Below is a small trained network, with its code and all its weights. Each question gives an input and a target symbol and asks what happens when units are switched off, that is, made to give their printed mean instead of their output.

import numpy as np


def w(rows, s, z=0):
    codes = np.array(rows[::2]) - 128.0
    scale = np.full(codes.shape[1], s)
    scale[-1] = z or s
    return codes * scale


def norm(h):
    return h / np.sqrt((h * h).mean(-1, keepdims=True) + 1e-5)


def f(y):
    return np.maximum(y, 0)


def softmax(a):
    e = np.exp(a - a.max(-1, keepdims=True))
    return e / e.sum(-1, keepdims=True)


def log_softmax(a):
    a = a - a.max(-1, keepdims=True)
    return a - np.log(np.exp(a).sum(-1, keepdims=True))


def net(x, mask):
    ids = ['βγδεζθλξτ'.index(c) for c in x.split()]
    T = len(ids)
    res = E[ids] + P[:T]
    r = norm(res)
    for j in range(2):
        rows = slice(2 * j, 2 * j + 2)
        q, k, v = (r @ M[0][rows].T for M in (Q, K, V))
        z = softmax(np.where(np.tri(T) > 0, q @ k.T / 2**0.5, -1e9)) @ v
        o = O[0][rows]
        res = res + np.where(mask[j], z, o[:, -1]) @ o[:, :-1]
    y = f(norm(res) @ A[0][:, :-1].T + A[0][:, -1])
    res = res + np.where(mask[2:6], y, B[0][:, -1]) @ B[0][:, :-1]
    return log_softmax(norm(res)[-1] @ U[:, :-1].T + U[:, -1])


Q, K, V, O, A, B = {}, {}, {}, {}, {}, {}
E = w([
[144,122,82,199],'β',
[219,148,88,136],'γ',
[147,200,164,169],'δ',
[157,140,154,71],'ε',
[161,185,164,176],'ζ',
[75,129,91,122],'θ',
[255,116,135,36],'λ',
[83,117,189,102],'ξ',
[154,90,182,171],'τ',
],0.029)
P = w([
[242,223,101,47],'0',
[197,185,119,26],'1',
[151,157,123,61],'2',
[110,133,126,85],'3',
[74,97,116,103],'4',
[31,75,122,134],'5',
[1,72,135,164],'6',
],0.0086)
Q[0] = w([
[164,17,90,53],'h0',
[98,104,236,92],'h0',
[40,111,168,146],'h1',
[84,3,90,178],'h1',
],0.035)
K[0] = w([
[242,163,101,23],'h0',
[72,183,166,77],'h0',
[90,92,244,173],'h1',
[20,180,93,254],'h1',
],0.031)
V[0] = w([
[142,111,121,71],'h0',
[254,66,254,184],'h0',
[137,28,119,82],'h1',
[151,215,179,130],'h1',
],0.025)
O[0] = w([
[150,89,200,89,142],'h0',
[222,7,119,228,249],'h0',
[216,123,165,144,114],'h1',
[64,187,103,144,250],'h1',
],0.019,0.011)
A[0] = w([
[97,154,251,144,7],'n0',
[115,50,153,209,132],'n1',
[196,73,80,118,3],'n2',
[19,25,195,112,28],'n3',
],0.028,0.004)
B[0] = w([
[68,47,87,69,183],'n0',
[93,141,234,62,254],'n1',
[76,197,69,101,211],'n2',
[134,252,194,239,160],'n3',
],0.026,0.017)
U = w([
[114,42,110,87,137],'β',
[56,100,159,217,17],'γ',
[146,195,114,59,32],'δ',
[172,140,163,160,96],'ε',
[250,139,131,114,203],'ζ',
[157,146,105,150,132],'θ',
[149,106,81,189,254],'λ',
[186,64,118,178,213],'ξ',
[145,126,155,140,100],'τ',
],0.017,0.0072)

Each question gives the input, a string of symbols that net reads in full, and the target symbol t.
The units are the heads (2 rows each of Q, K, V and O) and the neurons (one row each of A and B). Each row of codes is followed by its name. A weight is (code - 128) times the scale printed after its matrix; where a second scale follows, it is the last column's (O, A, B and U).
mask holds one flag per unit, heads first, then neurons. A switched-off unit (its flag False) gives its mean, the last column of its rows in O or B, instead of its output. The means were averaged over made-up inputs and are rounded, as every weight is.
A unit's drop is (log p(t) with every unit on - log p(t) with that unit switched off) / (log p(t) with every unit on - log p(t) with every unit switched off).
The circuit of an input: a set's keep is (log p(t) with only the set's units on - log p(t) with every unit switched off) / (log p(t) with every unit on - log p(t) with every unit switched off). Starting from all 6 units, units are removed one at a time, each time the one whose removal leaves the highest keep (on an exact tie, the one counted first), for as long as the keep stays at least 0.8.
circuit, biggest first: the units of the circuit, biggest drop first
most important unit: the unit with the biggest drop
k most important neurons: the k neurons with the biggest drops, biggest first
heads that matter: for each layer, one digit per head in row order, 1 if its drop is at least 0.15 and else 0, layers parted by /
drop of u: that unit's drop, to one decimal
input β θ θ, target δ: circuit, biggest first : (h1 n2)
input ζ ζ θ, target γ: most important unit : h1
input ε δ β ζ δ δ, target λ: heads that matter : 11
input ξ ξ β δ θ, target λ: heads that matter : 00
input ζ ε ε ξ ζ, target β: heads that matter : 10
input ζ β ε ε, target β: circuit, biggest first : (n0 h0)
input ζ ζ ζ λ θ ξ ε, target β: circuit, biggest first : (h0 n0)
input δ β θ γ λ, target ζ: heads that matter : 01
input γ ξ δ, target β: circuit, biggest first : (h0 n0)
input δ γ γ ζ θ ζ δ, target λ: circuit, biggest first : (h0 n1)
input θ θ γ λ, target ζ: 2 most important neurons : (n0 n2)
input γ ζ γ τ β θ τ, target δ: drop of h0 : 0.5
input θ τ δ, target ξ: drop of h0 : 0.7
input τ ξ θ ζ θ δ, target δ: most important unit : h0
input ζ β δ θ γ τ ζ, target ξ: drop of h0 : 0.7
input ζ ζ ε ζ θ ζ, target δ: drop of h0 : 1.2
